Here is a tiny trained network, its code and every weight. The questions are about switching its units off for an input and a class, where a switched-off unit gives its printed mean instead of its output.

import numpy as np


def w(rows, s, z=0):
    codes = np.array(rows[::2]) - 128.0
    scale = np.full(codes.shape[1], s)
    scale[-1] = z or s
    return codes * scale


def f(y):
    return np.maximum(y, 0)


def log_softmax(a):
    a = a - a.max(-1, keepdims=True)
    return a - np.log(np.exp(a).sum(-1, keepdims=True))


def net(x, mask):
    res = np.array(x, float).reshape(1, 6) / 4 @ E
    y = f(res @ A[0][:, :-1].T + A[0][:, -1])
    res = res + np.where(mask, y, B[0][:, -1]) @ B[0][:, :-1]
    return log_softmax(res[-1] @ U[:, :-1].T + U[:, -1])


A, B = {}, {}
E = w([
[202,98,38,121,133,123,212],'x0',
[112,137,111,117,124,123,125],'x1',
[136,202,109,140,251,177,125],'x2',
[133,127,131,131,128,129,128],'x3',
[131,125,133,132,129,133,130],'x4',
[95,74,69,203,165,133,63],'x5',
],0.013)
A[0] = w([
[185,171,41,137,225,155,216,31],'n1',
[109,48,55,236,144,131,42,173],'n2',
[92,246,161,161,220,169,95,164],'n3',
[160,187,168,70,89,129,215,235],'n4',
[88,88,81,197,217,135,32,76],'n5',
[76,95,195,115,60,100,71,254],'n6',
[161,126,83,115,187,107,168,43],'n7',
[195,57,34,126,66,87,214,112],'n8',
[164,174,120,137,165,122,145,148],'n9',
],0.013,0.0045)
B[0] = w([
[58,159,229,218,50,154,122,232],'n1',
[101,19,60,216,89,134,104,242],'n2',
[162,129,156,13,249,119,97,232],'n3',
[124,195,202,111,207,148,215,218],'n4',
[87,50,119,183,213,200,209,229],'n5',
[68,190,207,207,81,157,131,210],'n6',
[69,130,145,164,68,121,124,176],'n7',
[182,94,25,144,168,115,228,254],'n8',
[98,157,163,126,132,140,74,168],'n9',
],0.016,0.021)
U = w([
[73,254,243,156,28,129,116,254],'0',
[124,104,95,125,243,175,205,91],'1',
[7,97,169,225,32,171,33,167],'2',
[165,65,3,159,81,108,130,25],'3',
[168,204,189,1,184,115,57,68],'4',
],0.0068,0.0031)

Each question gives the input, the list of numbers given to net, and the class t.
The units are the neurons (one row each of A and B). Each row of codes is followed by its name. A weight is (code - 128) times the scale printed after its matrix; where a second scale follows, it is the last column's (A, B and U).
mask holds one flag per neuron, in row order. A switched-off neuron (its flag False) gives its mean, the last column of its row in B, instead of its output. The means were averaged over made-up inputs and are rounded, as every weight is.
A unit's drop is (log p(t) with every unit on - log p(t) with that unit switched off) / (log p(t) with every unit on - log p(t) with every unit switched off).
The circuit of an input: a set's keep is (log p(t) with only the set's units on - log p(t) with every unit switched off) / (log p(t) with every unit on - log p(t) with every unit switched off). Starting from all 9 units, units are removed one at a time, each time the one whose removal leaves the highest keep (on an exact tie, the one counted first), for as long as the keep stays at least 0.8.
circuit, biggest first: the units of the circuit, biggest drop first
unit that matters most: the unit with the biggest drop
top k neurons: the k neurons with the biggest drops, biggest first
drop of u: that unit's drop, to one decimal
input [3,-4,-3,-4,5,7], class 3: top neuron => n2
input [1,2,0,-1,4,7], class 3: circuit, biggest first => n1, n2
input [3,-3,0,0,-1,6], class 3: circuit, biggest first => n6, n2
input [0,5,1,7,-8,-1], class 4: top 4 neurons => n5, n8, n1, n2
input [1,2,-3,-2,3,8], class 3: circuit, biggest first => n1, n2
input [1,8,2,5,-5,-1], class 0: top 2 neurons => n8, n2
input [2,0,5,-2,5,7], class 2: top 2 neurons => n1, n8
input [4,5,1,-5,2,-5], class 0: top 3 neurons => n5, n1, n3
input [0,7,-1,4,-2,-4], class 0: top 4 neurons => n5, n8, n3, n2
input [0,-8,-3,-2,8,-4], class 0: top 2 neurons => n5, n3
input [1,-3,8,-4,-3,0], class 0: circuit, biggest first => n1, n2
input [0,-4,-6,-5,-3,-3], class 0: top 3 neurons => n6, n5, n3
input [-8,-7,2,6,-8,-5], class 4: top 2 neurons => n3, n1
input [1,6,8,5,4,-5], class 0: circuit, biggest first => n1
input [6,0,-7,4,0,1], class 3: top 2 neurons => n3, n5
input [-3,5,0,-6,-3,-4], class 0: top 2 neurons => n8, n5
input [5,-5,7,1,-3,-7], class 0: drop of n1 => 0.2
input [0,5,6,4,2,-2], class 4: drop of n3 => 0.6
input [3,-7,8,5,-4,3], class 2: drop of n1 => 0.9
input [-3,-7,7,6,-8,-1], class 4: unit that matters most => n3
